Below are the code and all the weights of a small trained network. Each question names an input and a class and asks about switching units off, where a switched-off unit gives its printed mean instead of its output.

import numpy as np


def w(rows, s, z=0):
    codes = np.array(rows[::2]) - 128.0
    scale = np.full(codes.shape[1], s)
    scale[-1] = z or s
    return codes * scale


def f(y):
    return np.maximum(y, 0)


def log_softmax(a):
    a = a - a.max(-1, keepdims=True)
    return a - np.log(np.exp(a).sum(-1, keepdims=True))


def net(x, mask):
    res = np.array(x, float).reshape(1, 8) / 4 @ E
    y = f(res @ A[0][:, :-1].T + A[0][:, -1])
    res = res + np.where(mask, y, B[0][:, -1]) @ B[0][:, :-1]
    return log_softmax(res[-1] @ U[:, :-1].T + U[:, -1])


A, B = {}, {}
E = w([
[218,147,33,194,149,7,212,133],'x0',
[136,137,138,109,151,124,131,143],'x1',
[124,143,147,129,141,108,116,142],'x2',
[126,132,135,115,122,101,115,110],'x3',
[178,244,60,102,3,179,88,177],'x4',
[124,129,128,137,116,130,137,121],'x5',
[254,58,236,146,45,78,108,201],'x6',
[135,121,120,138,138,163,146,147],'x7',
],0.011)
A[0] = w([
[210,143,27,177,172,51,163,123,164],'n1',
[218,175,132,126,29,144,73,175,1],'n2',
[172,203,92,73,78,155,129,156,226],'n3',
[115,198,80,130,91,141,104,162,78],'n4',
[253,87,209,161,58,133,99,185,190],'n5',
[192,102,127,178,115,55,147,182,46],'n6',
],0.011,0.0043)
B[0] = w([
[165,147,90,154,125,4,175,127,237],'n1',
[115,126,73,171,216,151,125,149,212],'n2',
[109,199,128,151,160,170,136,135,205],'n3',
[139,176,166,62,92,132,143,120,177],'n4',
[90,75,158,155,134,114,122,135,251],'n5',
[157,88,74,95,99,105,180,152,201],'n6',
],0.015,0.023)
U = w([
[31,108,124,116,200,151,101,137,254],'0',
[121,140,93,167,186,94,153,133,139],'1',
[144,55,249,138,120,148,122,137,102],'2',
[156,66,133,80,94,95,169,162,61],'3',
[128,190,134,75,128,189,84,121,111],'4',
[158,213,125,128,105,110,171,156,7],'5',
],0.015,0.0055)

Each question gives the input, the list of numbers given to net, and the class t.
The units are the neurons (one row each of A and B). Each row of codes is followed by its name. A weight is (code - 128) times the scale printed after its matrix; where a second scale follows, it is the last column's (A, B and U).
mask holds one flag per neuron, in row order. A switched-off neuron (its flag False) gives its mean, the last column of its row in B, instead of its output. The means were averaged over made-up inputs and are rounded, as every weight is.
A unit's drop is (log p(t) with every unit on - log p(t) with that unit switched off) / (log p(t) with every unit on - log p(t) with every unit switched off).
The circuit of an input: a set's keep is (log p(t) with only the set's units on - log p(t) with every unit switched off) / (log p(t) with every unit on - log p(t) with every unit switched off). Starting from all 6 units, units are removed one at a time, each time the one whose removal leaves the highest keep (on an exact tie, the one counted first), for as long as the keep stays at least 0.8.
circuit, biggest first: the units of the circuit, biggest drop first
top k neurons: the k neurons with the biggest drops, biggest first
drop when u is switched off: that unit's drop, to one decimal
input [1,2,-8,5,1,0,0,3], class 5: circuit, biggest first : n2
input [2,4,-7,3,2,-3,-4,-3], class 5: top 2 neurons : n2, n5
input [0,7,-7,2,3,-5,7,-6], class 0: top 2 neurons : n1, n2
input [-7,1,4,4,6,-4,0,-3], class 4: circuit, biggest first : n4, n1
input [5,7,-8,2,2,-2,-8,-4], class 5: circuit, biggest first : n2, n5
input [7,-1,-3,-5,-5,1,1,0], class 3: circuit, biggest first : n2, n6
input [-8,3,7,-1,-2,2,1,6], class 2: top 2 neurons : n2, n3
input [1,-4,-5,-7,6,4,7,6], class 1: top 2 neurons : n2, n6
input [-1,1,0,-3,7,-4,7,8], class 0: circuit, biggest first : n1, n2
input [-6,-3,-7,-2,1,0,-5,6], class 4: top 3 neurons : n5, n2, n1
input [1,8,-1,-8,-2,-5,7,6], class 3: top 2 neurons : n6, n3
input [-4,-6,-3,0,-2,4,2,8], class 2: circuit, biggest first : n2, n1
input [5,-3,4,3,0,8,8,8], class 3: top 3 neurons : n6, n3, n5
input [-2,3,-2,-8,8,2,-4,-1], class 4: circuit, biggest first : n1
input [-2,3,4,-1,8,0,3,5], class 0: circuit, biggest first : n2, n1
input [-7,4,-5,-4,6,3,0,-3], class 4: circuit, biggest first : n4, n1
input [-3,8,7,5,2,3,-2,-6], class 4: circuit, biggest first : n1, n5
input [2,8,-7,8,4,0,0,-8], class 5: top 3 neurons : n5, n4, n3
input [6,-3,-1,3,2,5,-5,3], class 5: circuit, biggest first : n2, n5
input [3,-4,-4,0,4,1,-1,6], class 5: circuit, biggest first : n5
input [0,-1,5,4,-3,2,0,-7], class 0: top 4 neurons : n1, n6, n4, n5
input [0,-1,-8,2,8,0,-2,5], class 4: drop when n1 is switched off : 0.5
input [-6,-8,-8,-2,-8,-6,3,8], class 2: drop when n2 is switched off : 0.6
input [-4,-7,2,-5,-3,-4,0,3], class 0: drop when n1 is switched off : 1.7
input [-4,6,3,-2,8,1,-6,-1], class 4: drop when n1 is switched off : 0.2
